Below are the code and all the weights of a small trained network. Each question names an input and a class and asks about switching units off, where a switched-off unit gives its printed mean instead of its output.

import numpy as np


def w(rows, s, z=0):
    codes = np.array(rows[::2]) - 128.0
    scale = np.full(codes.shape[1], s)
    scale[-1] = z or s
    return codes * scale


def f(y):
    return np.maximum(y, 0)


def log_softmax(a):
    a = a - a.max(-1, keepdims=True)
    return a - np.log(np.exp(a).sum(-1, keepdims=True))


def net(x, mask):
    res = np.array(x, float).reshape(1, 7) / 4 @ E
    y = f(res @ A[0][:, :-1].T + A[0][:, -1])
    res = res + np.where(mask, y, B[0][:, -1]) @ B[0][:, :-1]
    return log_softmax(res[-1] @ U[:, :-1].T + U[:, -1])


A, B = {}, {}
E = w([
[168,157,104,220,68,113,71,74,117],'x0',
[141,54,87,219,205,27,219,43,210],'x1',
[167,141,180,134,235,115,164,65,187],'x2',
[31,58,196,1,155,134,158,195,147],'x3',
[168,84,137,54,195,18,125,112,45],'x4',
[115,83,46,21,161,62,85,129,64],'x5',
[189,116,150,110,133,232,251,112,16],'x6',
],0.0073)
A[0] = w([
[153,5,12,174,167,71,79,25,82,203],'N0',
[168,66,77,135,127,77,64,63,91,170],'N1',
[136,123,190,107,188,108,183,170,168,122],'N2',
[85,163,154,100,191,81,133,54,229,147],'N3',
[119,160,140,220,156,210,139,125,122,150],'N4',
[119,171,197,75,151,254,151,207,153,254],'N5',
[173,171,90,189,17,250,118,173,128,201],'N6',
[162,90,104,155,160,35,152,29,85,128],'N7',
[66,89,156,69,188,98,118,207,89,115],'N8',
[100,92,151,7,176,169,96,156,68,213],'N9',
[95,68,104,198,195,56,214,58,70,181],'N10',
[120,130,31,132,128,52,15,210,165,150],'N11',
[135,93,48,146,117,60,61,152,163,119],'N12',
[115,170,185,113,105,102,177,155,215,134],'N13',
],0.0078,0.0035)
B[0] = w([
[186,220,39,86,129,42,192,176,186,254],'N0',
[138,145,15,61,96,118,225,78,123,207],'N1',
[184,136,127,109,205,150,130,165,110,164],'N2',
[145,100,165,137,211,104,80,188,199,196],'N3',
[126,254,191,199,85,171,163,97,141,196],'N4',
[52,33,218,156,140,204,129,93,93,225],'N5',
[92,136,115,167,52,184,145,53,103,254],'N6',
[203,189,85,118,185,104,194,72,214,223],'N7',
[92,106,158,61,167,175,140,185,139,195],'N8',
[64,63,113,15,198,208,142,132,127,222],'N9',
[188,182,129,148,163,148,211,146,158,226],'N10',
[46,112,54,69,40,41,65,85,157,224],'N11',
[121,71,52,123,114,112,76,97,135,197],'N12',
[75,127,209,159,126,146,54,75,148,168],'N13',
],0.0077,0.013)
U = w([
[161,120,180,157,245,81,15,138,190,123],'0',
[253,199,64,138,215,53,243,107,130,48],'1',
[157,196,176,252,69,254,165,119,76,251],'2',
[119,135,54,59,67,56,65,142,151,51],'3',
[129,81,145,15,169,199,189,196,36,185],'4',
],0.0083,0.0029)

Each question gives the input, the list of numbers given to net, and the class t.
The units are the neurons (one row each of A and B). Each row of codes is followed by its name. A weight is (code - 128) times the scale printed after its matrix; where a second scale follows, it is the last column's (A, B and U).
mask holds one flag per neuron, in row order. A switched-off neuron (its flag False) gives its mean, the last column of its row in B, instead of its output. The means were averaged over made-up inputs and are rounded, as every weight is.
A unit's drop is (log p(t) with every unit on - log p(t) with that unit switched off) / (log p(t) with every unit on - log p(t) with every unit switched off).
The circuit of an input: a set's keep is (log p(t) with only the set's units on - log p(t) with every unit switched off) / (log p(t) with every unit on - log p(t) with every unit switched off). Starting from the 12 units with the biggest drops (on a tie, the unit counted first), units are removed one at a time, each time the one whose removal leaves the highest keep (on an exact tie, the one counted first), for as long as the keep stays at least 0.8.
units of the circuit, in order: the units of the circuit, biggest drop first
k most important neurons: the k neurons with the biggest drops, biggest first
drop of u: that unit's drop, to one decimal
input [-1,0,1,5,1,-7,3], class 2: units of the circuit, in order : N13, N0
input [0,3,2,-7,-6,1,2], class 2: units of the circuit, in order : N4
input [-7,3,6,4,-3,-5,1], class 0: units of the circuit, in order : N3, N13
input [1,1,6,1,2,3,-8], class 3: 3 most important neurons : N11, N12, N4
input [5,4,-7,6,7,6,8], class 1: 2 most important neurons : N0, N7
input [-2,-2,-8,4,-1,5,-3], class 4: 3 most important neurons : N9, N8, N0
input [-5,0,6,2,-2,-4,5], class 2: units of the circuit, in order : N4, N0
input [-4,-3,0,-6,7,-2,8], class 4: 2 most important neurons : N0, N9
input [4,-1,-3,-6,6,-7,3], class 2: drop of N6 : 0.3
input [-3,-5,4,-7,1,4,8], class 4: drop of N9 : 1.0
input [2,7,0,2,-6,-6,-5], class 0: drop of N6 : 0.1
